Small tables with named rows and columns. After each table, cells are looked up by row and column.

Table Bupabit
|  | Gav | Vor | Met | Tovisur | Zan | Pamuril | Kuvozad | Renudig |
|---|---|---|---|---|---|---|---|---|
| Berage | 705 | 344 | 676 | 492 | 436 | 719 | 276 | 833 |
| Zemeb | 492 | 436 | 719 | 276 | 833 | 204 | 868 | 216 |
| Vegeza | 698 | 369 | 705 | 344 | 676 | 492 | 436 | 719 |
| Kava | 436 | 719 | 276 | 833 | 204 | 868 | 216 | 774 |
| Kov | 343 | 698 | 369 | 705 | 344 | 676 | 492 | 436 |
| Rakapo | 344 | 676 | 492 | 436 | 719 | 276 | 833 | 204 |

Tovisur of Kov = 705
Renudig of Zemeb = 216
Gav of Vegeza = 698
Zan of Kov = 344
Zan of Rakapo = 719
Pamuril of Berage = 719
Tovisur of Vegeza = 344
Met of Kava = 276
Zan of Zemeb = 833

Dav:
	Zozo	Gek	Miposid	Rogenem	Res	Monu	Dol	Votaz	Derekom
Getepor	0.4	0.4	0.5	0.3	0.3	0.4	0.4	0.4	0.4
Rez	0.5	0.5	0.5	0.4	0.5	0.5	0.5	0.5	0.4
Fugi	0.7	0.3	0.8	0.5	0.5	0.2	0.4	0.4	0.7
Rus	0.5	0.6	0.6	0.4	0.5	0.5	0.5	0.6	0.4
Gimef	0.4	0.4	0.5	0.3	0.3	0.4	0.3	0.4	0.4
Dibe	0.5	0.6	0.6	0.4	0.5	0.5	0.5	0.5	0.3
Zod	0.5	0.6	0.6	0.6	0.7	0.4	0.6	0.6	0.5
Vero	0.3	0.4	0.5	0.4	0.5	0.7	0.1	0.7	0.5
Feb	0.5	0.5	0.5	0.4	0.4	0.6	0.3	0.6	0.4
Veza	0.1	0.3	0.5	0.4	0.4	0.3	0.3	0.2	0.4
Luro	0.6	0.6	0.6	0.5	0.5	0.5	0.5	0.6	0.4
Madun	0.5	0.5	0.7	0.4	0.4	0.4	0.5	0.5	0.3

What is the Dol of Getepor in Dav? 0.4
What is the Res of Getepor in Dav? 0.3
What is the Zozo of Zod in Dav? 0.5
What is the Zozo of Getepor in Dav? 0.4
What is the Miposid of Rez in Dav? 0.5
What is the Miposid of Rus in Dav? 0.6
What is the Dol of Madun in Dav? 0.5
What is the Miposid of Luro in Dav? 0.6
What is the Derekom of Feb in Dav? 0.4
What is the Monu of Getepor in Dav? 0.4
What is the Rogenem of Veza in Dav? 0.4
What is the Derekom of Fugi in Dav? 0.7
What is the Dol of Rus in Dav? 0.5
What is the Res of Madun in Dav? 0.4
What is the Derekom of Veza in Dav? 0.4
What is the Dol of Feb in Dav? 0.3
What is the Zozo of Fugi in Dav? 0.7
What is the Rogenem of Rez in Dav? 0.4

